In the rows, zero is written as 128.
Each row of numbers stands for one element and depends on some of the facts below. Use the named rows to name the rest.

Facts:
Θ J_104 <- J_735, J_263
Θ J_217 <- J_735, J_10
Θ J_886 <- J_298, J_590, J_39
Θ J_813 <- J_68
Θ J_61 <- J_799, J_936
Θ J_161 <- J_799
Θ J_121 <- J_596, J_641
Θ J_410 <- J_596, J_90, J_944
Θ J_151 <- J_596, J_733
Θ J_350 <- J_79
Θ J_683 <- J_79, J_244
Θ J_861 <- J_982
Θ J_36 <- J_590, J_733
Θ J_607 <- J_244, J_915
Θ J_497 <- J_244, J_39
Θ J_342 <- J_733, J_39
Θ J_665 <- J_550, J_936, J_286, J_915
Θ J_71 <- J_562
Θ J_676 <- J_562, J_39
Θ J_204 <- J_562
Θ J_967 <- J_245
Θ J_442 <- J_245
Θ J_507 <- J_245, J_154, J_591
Θ J_227 <- J_476, J_989, J_187
Θ J_751 <- J_476, J_641, J_944
Θ J_140 <- J_670, J_286, J_187
Θ J_407 <- J_936, J_39
Θ J_824 <- J_936
Θ J_386 <- J_918
Θ J_218 <- J_286
Θ J_966 <- J_286
Θ J_685 <- J_987
Θ J_679 <- J_915
Θ J_122 <- J_680, J_110
Θ J_664 <- J_680
Θ J_49 <- J_154, J_263
Θ J_327 <- J_39
Θ J_323 <- J_39
Θ J_362 <- J_641
Θ J_67 <- J_641
Θ J_720 <- J_110
Θ J_296 <- J_989, J_168
Θ J_259 <- J_90
Θ J_897 <- J_564
Θ J_994 <- J_168, J_557
Θ J_501 <- J_168
Θ J_810 <- J_124
Θ J_464 <- J_187
Θ J_539 <- J_944
Θ J_444 <- J_591
Θ J_301 <- J_557
Θ J_310 <- J_557
[J_735, J_539, J_79, J_664, J_683, J_476, J_111, J_607, J_350, J_915, J_966, J_90, J_690, J_608, J_50] φ ruzar
[J_813, J_323, J_799, J_751, J_327, J_562, J_245, J_936, J_918, J_679, J_987, J_36, J_994, J_897, J_989, J_564, J_61, J_442, J_168, J_676, J_227, J_301, J_10, J_284, J_856] φ digros
[J_665, J_59, J_151, J_720, J_71, J_296, J_596, J_104, J_502, J_982, J_590, J_244, J_550, J_464, J_496, J_497, J_342, J_886, J_680, J_154, J_121, J_39, J_641, J_20, J_259, J_507, J_685, J_217, J_187, J_362, J_161, J_410, J_263, J_557, J_140] φ flavilal
{J_735, J_539, J_683, J_342, J_301} Ξ J_218
{J_444, J_896, J_386, J_381, J_591} Ξ J_810
{J_813} Ξ J_122
{J_665, J_151, J_68, J_982, J_670, J_680} Ξ J_861
{J_203, J_720, J_49, J_10, J_824} Ξ J_944
{J_323, J_496, J_987, J_641, J_227} Ξ J_204
{J_59, J_104, J_263} Ξ J_110
{J_122, J_84} Ξ J_967
{J_799, J_464, J_111, J_121, J_61, J_140} Ξ J_203
{J_71, J_90} Ξ J_49
{J_296, J_79, J_557} Ξ J_591
{J_596, J_244} Ξ J_84
{J_69, J_733, J_994, J_168, J_124} Ξ J_292
{J_664, J_550, J_67, J_218} Ξ J_407
{J_751, J_204, J_286, J_581} Ξ J_565
{J_327, J_502, J_507, J_442} Ξ J_286
{J_365, J_187} Ξ J_298
{J_590, J_607, J_915, J_690, J_362, J_161} Ξ J_365
{J_310} Ξ J_501
{J_562, J_679, J_259} Ξ J_824
{J_245, J_110, J_685} Ξ J_402
{J_476, J_886, J_918} Ξ J_386
{J_497, J_350} Ξ J_69
{J_936, J_966, J_50} Ξ J_581
{J_36, J_410, J_856} Ξ J_896
{J_154} Ξ J_733
{J_39, J_608} Ξ J_310
{J_897, J_564} Ξ J_381
{J_20} Ξ J_68
{J_989, J_217} Ξ J_67
{J_676} Ξ J_670
{J_284} Ξ J_124

Named rows:
[126 160  81 144  90 105  82 112  75 119 143 158 159  74 114 130  94 165
 113 146]: J_104
[128 139  93 130 123 124 116 106 104 118 106 128 124 112 109 135 101 145
 144 147]: J_59
[168 173  75 100  90 138 121 121 151 181 117 156 141 136 152 110 103 168
 141 114]: J_121
[164 110  78 140  92 129  91 153 121 137 108 133 123 139 120 111  84  85
 107 119]: J_464
[119 112 128 134  84 147 142 113 114  98  73 105 116 105  80 115  86  96
 153  87]: J_799
[131 140  97 132 116 123 118  88 113 125 103 137 135 115  99 128  87 130
 136 124]: J_111
[ 95 136 117 128 114 112 121 106 113 114 107  99 122 129  95 160 108 156
 157 138]: J_987
[149 151 109 135 124 175  92  89  90  95 106 108 118 117 127 158  91 167
  90 113]: J_365
[ 82 169 134 150  93 159 118 124 126  86 101  88  73 100  82 154 100 105
 136  71]: J_915
[172 175 152 113 100 197 176 118  92 113  70 118 130 109  95 179 114 146
 163 116]: J_590
[ 99 136 100 140 123 133 142  92 111  95 108 132 118 128  88 152  97 135
 153 143]: J_918
[150 137 114  99  72 175 151 135  46 165  83 203 136  95 117 156 138 131
 124 142]: J_886
[154 162 108 111 106 148 152 111 168 122 118  99 129 133 113 121  78 163
 187 109]: J_90
[145 138 118 110  95 143 131 115  64 151  74 168 141  92 122 143 108 107
 119 143]: J_71
[ 99  53 146 150  74 144 110 158 137  77 110  77  93 139  85 121 100 115
 142  77]: J_286
[103  91  92 145  66 128  88 165 103 132 110 111 106 116 115 107 108 106
 102 108]: J_966
[107  94 155 134  63 155 145 146 115  92  77  84  99 103  65 136 116 104
 165  91]: J_936
[166 130 113 143 129 131 140 138 139  98 119  97 115 160 117 184  43  99
 150 157]: J_989
[140 141  94 126 126 115 122 110  97 110 109 135 115 108 110 130 111 143
 142 151]: J_20
[188 166  88  92  85 142 136 137 113 161 102 175 126 106 144 124 128 167
 147 148]: J_151
[123 147 108 126 147 118 131 101 113  89 104 120 107 112 105 138 106 148
 165 145]: J_982
[125 148 112 139 120 118 115  96 106  92 125 121 148  95  88 149  69 145
 159 116]: J_10
[143 131  96 140  88 117  60 102  79 113 143 172 180  68 125 117  66 161
 105 108]: J_49
[125  84 121 122  73 160  85 129  96 132  76 164 121  94 120  92  96 104
  95  81]: J_824
[115  91  68 116 125 111 124  55  87 134  67 121 134 135 111  94 124 141
  96 145]: J_720
[116  71  64 110 128 130 115  63  67 117  69 131 126 124 125  86 129 182
  66 162]: J_122
[119 118 114 124 136 139 114 100  92 102 113 142 119 115 129 133  86 153
 125 138]: J_84
[118 105 144 102  42 158 144 150  71 141  83 167 107  80 133 135 106 124
  66 134]: J_407
[154 119  97 121 139 115  87 102  89  98 110 166 106  99 134 109 109 157
 118 157]: J_861
[171 139 165 103 114 207 156 117  83 109  75 140 121 105 107 171 103 154
 137 111]: J_298

Name these rows:
[135 141 179 108 109 190 209 126 103 102  59 114 113  96  80 170 101 117
 200 107] -> J_39
[104 101  68 119 101 112 149  71  90 119  75 111 132 131 116 116 128 152
  78 177] -> J_664
[169  85 106 132 108 131 111 158 129  72 112 110  89 123 115  94  75 105
 130 114] -> J_670
[156 128  76 142 143 125  86 138  88 145 128 187 129 164 134 175  80  95
 114 189] -> J_296
[ 75 148 105 132  76 133  87 126 107 146 106 156  90  87 105 112 101  95
 108  94] -> J_679
[134 129  91 148  72 108  69 124  67 113 150 139 172  89  97 132 101 162
 136 141] -> J_442
[155 168  52 104  81 148 129 130 138 175 142 169 127 140 141 117 110 184
 134 136] -> J_410
[143 141  94 143 195 123  74 129  72 147 114 153 131 148 143 182  64  93
 110 211] -> J_994
[136 112  91 141  88 140 102 116  62  86 159 184 169  92 107 134  86 169
 127 134] -> J_444
[160 151 119 119 111 149 148 128 187 113 124  82 121 161 107 151  92 192
 206 128] -> J_641
[105 111 102 121  67 138  98 130  87 147  75 153 121  90 102 103 114  90
 101 106] -> J_61
[169 171 119 101 105 160 176 127 171 117 119 105 126 135 118 140  88 186
 195 125] -> J_596
[164 110  76 142  98 116  63 165 117 166 137 142 126 160 135 148 104 123
 111 147] -> J_227
[140 135  82 145  65 100  55 137  57 119 149 156 192  71 106 135 109 168
 124 142] -> J_507
[110 151 116 144  77 109 151 101 120  75 138 100 147  87  86 160  67 159
 149 142] -> J_735
[ 37 179 112 129 127 137  82 102  98 151 122 153  94  83 126 145 101 139
 131 146] -> J_350
[ 52 173 154 124 124 146 136 108 121 108 109 134  75  86  90 166  91 122
 173  98] -> J_244
[ 46 191 133 133 125 136 126  90 123 105 119 152  77 101  85 168  88 138
 171 109] -> J_79
[ 80 114 114 128 162 164 124  96 106  99 116 108 120 105 121 121  70 161
 146 150] -> J_124
[ 47 187 117 118  86 120 102 107  95 161 119 177  83  72 135 154  95 136
  90 136] -> J_683
[152 135 161 114 129 161 174 105 100 108  61 121 134 105  79 156  97 124
 181 112] -> J_562
[137 135 125 151 179 132 137 103 107  85 117 139 121 175  93 217  54  96
 173 166] -> J_557
[145 142 115 139 140 108 106 115  80 136 114 159 132 138 131 208  59 103
  91 202] -> J_301

The same elements again, as new rows of numbers:
Known rows:
[152  87 168 148  84 132 110 123 105 130 145 141 168 102  90 135]: J_799
[161  68 180 136  83 153 104 127  98 103 153 138 135  58 136 150]: J_323
[203 101 138 160 102 137 121 111  83 134 158 138 153 119 112 109]: J_641
[163  99 166 165  60 115 105 133  99 137 138 122 128 114 102 144]: J_735
[165  97 162 118  76 141 105 146  84 105 121 160  97  95 100 152]: J_301
[151  74 160 186  66 141  96 133  91 118 111 137 100 108 138 178]: J_507
[160  67 178 136  85 152 103 126  97 105 153 138 134  58 134 149]: J_327
[170  86 155 148  92 126 115 123  98 120 132 120 134  92  82 146]: J_124
[172  79 152 148  92 130 110 127  97 116 122 126 128  87  91 151]: J_69
[162  96 151 116  92 147 115 143  86 102 116 174  90  87 104 165]: J_994
[167  78 167 147  83 135 105 129  94 116 134 140 131 104  99 151]: J_608
[159  66 163 141  89 134 105 125  86 132 138 139 124 105 103 147]: J_690
[168  90 175 146  92 142 113 128  88 131 137 129 137 109  91 147]: J_918
[181  74 170 139 101 126  98 123  88 116 140 101 142 117  56 149]: J_110
[181  54 178 139 100 151  82 131  99 110 126 126 118 114  76 156]: J_664
[197  85 144 153  88 141 121 106  95 134 151 132 144 115 107 119]: J_90
[165  84 156 150  90 139 101 131  85 109 128 127 133  97 104 145]: J_581
[147  69 165 162 107 145  92 136  98 115 110 172 154  95 113 145]: J_966
[160  94 183 145  91 129 114 128  95 131 148 127 156  92  96 144]: J_79
[160 130 158 117  85 131 129 145  77 125 143 146 123  99  80 143]: J_557
[155 104 156 185  61 108 121 127 100 141 138 115 120 113 106 160]: J_154
[155 110 164 172  64 120 120 124  85 141 119 106 136 108 109 153]: J_591
[167  82 166 145  88 141 112 129  82 123 113 124 135  95 100 152]: J_896
[193  64 149 147  89 160 107 111 101 118 128 143 127 111 123 139]: J_259
[143  48 182 157 100 144  90 125 100 105 101 180 161  83 123 157]: J_665
[170  88 169 146  87 127 109 125  87 119 140 132 139 112  90 151]: J_982
[145  64 166 150  87 147  96 119 107 110 112 143 160  77 109 143]: J_824
[175  40 168 136 105 152  79 121  94  98 110 115 120 105  75 165]: J_122
[159  98 141 116  87 142 115 138  72 100 108 159 106  89 103 151]: J_501
[166  82 158 143  87 132 106 122  85 112 123 128 136  97  99 150]: J_402

Name these rows:
[189 104 147 143 103 135 129 123  77 139 127 156 148 119 111 117] -> J_476
[159  67 173 130  77 155 108 122 100 110 143 135 125  77 116 155] -> J_71
[164  66 171 164  69 141  93 132  97 116 114 140 103 107 122 162] -> J_217
[169  85 164 146  81 121 110 116  80 111 131 127 144 105  87 147] -> J_68
[202  67 146 147  88 146 101 116  87 117 111 146 125 102 127 122] -> J_67
[203  95 131 152  90 140 126 103  88 131 139 136 157 114 106 106] -> J_944
[163  78 163 146  78 150 109 122  97 120 136 137 129 109  95 149] -> J_111
[154  64 152 138  89 130 101 121  78 127 125 126 126  95 101 142] -> J_365
[161  81 147 145  96 151 109 130  96 115 106 177 138 110 113 140] -> J_464
[150  74 149 170  54 138 102 121  94 117 100 122 110 103 125 172] -> J_49
[188  89 153 137  83 123 125 109 100 126 164 112 151  64 109 123] -> J_733
[166  88 163 149  91 138 105 133  92 116 149 129 133 109  96 144] -> J_987
[173  50 171 137  98 166  88 127 100 110 132 125 123 117  78 160] -> J_720
[159 106 146 147 103 119 123 127  84 138 132 169 158 111  96 122] -> J_187
[161  82 164 125  79 127 118 115  87 126 153 115 145  67 113 136] -> J_298
[148  84 174 157  91 124  99 131 105 130 126 162 172  94 100 129] -> J_550
[198  56 144 149  90 169 112 104  97 116 123 151 127 108 137 132] -> J_121
[163  78 152 142  77 148 108 119  99 114 122 124 136 101  91 145] -> J_203
[171  56 188 127  80 164 109 119  96 111 133 138 127  55 142 156] -> J_886
[145 106 153 164 102 115 107 128  91 126 129 147 185  99  90 120] -> J_286
[156  68 163 171  67 134 101 124  96 114 111 135 106 111 124 171] -> J_104
[179  73 177 138 100 133  98 123  92 115 149 117 142 123  59 152] -> J_680
[146  97 179 157  95 122 109 126  99 131 156 141 183  86  96 124] -> J_936
[159  74 165 137  86 150  98 130  88  97 136 125 130  67 122 149] -> J_204
[192  58 141 144 100 150 110 109  83 129 124 154 123 108 131 129] -> J_362
[156  77 152 169  65 130 103 122  90 116 106 124 113 100 122 168] -> J_967
[154  86 180 146  86 121 113 121  98 128 161 128 166  79  96 137] -> J_244
[163  60 172 146  96 144 102 128 106 113 131 141 129  82 107 158] -> J_350
[136  81 172 150 101 116 104 120  98 143 151 147 178  93  94 129] -> J_915
[142  46 176 145  96 143  96 121  96 122 123 157 143  78 122 154] -> J_607

